W =
[[-20  38 -42  35  -3 -48 -43]
 [ 42   2 -21 -14  11   7  -9]
 [ 12  31  20 -39 -31 -48   6]
 [-18  -2  18  34 -14  12  40]
 [-44 -37 -42  34   0  21  34]
 [  5   6  22  49   7  45 -32]
 [ -2  41  -3  13  -1 -31  44]
 [  1  45  40   0 -36  24 -12]
 [-27 -45 -12   3  25  25 -12]
 [ 37   9  15   4 -47 -47  -6]
 [ 25 -14 -37  -7 -35  17 -48]
 [ -8 -26   7 -25 -21   6  29]
 [ 28  37 -31  45   6  -9  -7]
 [-32  44 -37 -17   9  38  16]
 [  2 -48 -25 -38 -18  14  42]]
Indices start at 1.
(1, 1)	-20
(6, 3)	22
(9, 1)	-27
(2, 6)	7
(5, 5)	0
(13, 4)	45
(10, 1)	37
(14, 4)	-17
(13, 1)	28
(15, 1)	2
(4, 2)	-2
(7, 3)	-3
(11, 3)	-37
(2, 3)	-21
(14, 2)	44
(3, 5)	-31
(8, 7)	-12
(11, 2)	-14
(5, 3)	-42
(15, 6)	14
(5, 4)	34
(6, 4)	49
(6, 7)	-32
(1, 2)	38
(3, 1)	12
(8, 6)	24
(2, 7)	-9
(10, 2)	9
(9, 6)	25
(11, 6)	17
(2, 1)	42
(13, 5)	6
(7, 5)	-1
(8, 1)	1

arr =
[[-54  35  10  19 -28  16   3 -15 -20  -4   2  -4  21  -3 -40]
 [-28  -1   0   4 -17   9  -1  -4  12  17   5 -19 -12 -30  16]
 [ 35 -41  10   7  14 -62  16 -27  27 -13   6  42   6  -5  51]
 [ -4 -28  25 -11 -26  13 -15 -16  13  14   0 -13  24  26  31]]
Rows and columns are counted from 1.
(1, 1) -> -54
(4, 11) -> 0
(3, 1) -> 35
(3, 13) -> 6
(3, 12) -> 42
(4, 10) -> 14
(1, 15) -> -40
(4, 7) -> -15
(1, 13) -> 21
(4, 6) -> 13
(2, 13) -> -12
(4, 15) -> 31
(3, 2) -> -41
(3, 3) -> 10
(3, 14) -> -5
(2, 9) -> 12
(4, 5) -> -26
(3, 5) -> 14
(4, 9) -> 13
(1, 3) -> 10
(3, 10) -> -13
(2, 11) -> 5
(3, 8) -> -27
(1, 14) -> -3
(4, 1) -> -4

grid =
-3,0,6,0,11,-2,2,0,4,-3,5,3,-8
-12,-5,30,-3,41,-7,5,2,15,-10,20,9,-29
-2,2,3,-1,4,0,1,-1,1,-3,2,1,-3
-3,-2,7,0,11,-3,1,1,4,-1,6,3,-7
4,4,-9,0,-14,4,-1,-2,-6,1,-8,-4,9
16,0,-37,6,-48,5,-8,0,-18,19,-23,-8,37
-3,0,5,0,9,-2,2,0,3,-3,4,2,-7
7,3,-18,1,-26,5,-3,-1,-10,6,-13,-6,18
Indices start at 1.
row 1 col 1 -> -3
row 4 col 8 -> 1
row 1 col 5 -> 11
row 6 col 5 -> -48
row 8 col 7 -> -3
row 7 col 2 -> 0
row 7 col 12 -> 2
row 5 col 5 -> -14
row 4 col 3 -> 7
row 4 col 4 -> 0
row 6 col 4 -> 6
row 3 col 10 -> -3
row 5 col 1 -> 4
row 1 col 12 -> 3
row 7 col 11 -> 4
row 7 col 6 -> -2
row 4 col 13 -> -7
row 3 col 13 -> -3
row 1 col 2 -> 0
row 1 col 4 -> 0
row 5 col 7 -> -1
row 8 col 5 -> -26
row 2 col 9 -> 15
row 4 col 7 -> 1
row 6 col 10 -> 19
row 6 col 7 -> -8
row 1 col 8 -> 0
row 7 col 4 -> 0
row 5 col 8 -> -2
row 7 col 9 -> 3
row 8 col 11 -> -13
row 6 col 2 -> 0

data =
[[ 0.078  0.026  0.013  0.038]
 [-0.080  0.011 -0.015  0.004]
 [-0.113 -0.043  0.070  0.009]
 [ 0.213 -0.071 -0.065 -0.028]
 [-0.215  0.031 -0.093 -0.046]
 [-0.055  0.075  0.029  0.024]
 [ 0.026  0.027 -0.019  0.021]
 [-0.086 -0.073 -0.017 -0.023]]
Indices start at 1.
row 1 col 1	0.078
row 8 col 1	-0.086
row 3 col 3	0.070
row 6 col 1	-0.055
row 7 col 3	-0.019
row 6 col 2	0.075
row 7 col 1	0.026
row 3 col 1	-0.113
row 5 col 2	0.031
row 5 col 4	-0.046
row 5 col 3	-0.093
row 3 col 2	-0.043
row 4 col 3	-0.065
row 2 col 4	0.004
row 7 col 2	0.027
row 8 col 2	-0.073
row 6 col 3	0.029
row 6 col 4	0.024
row 4 col 2	-0.071
row 2 col 2	0.011
row 8 col 4	-0.023
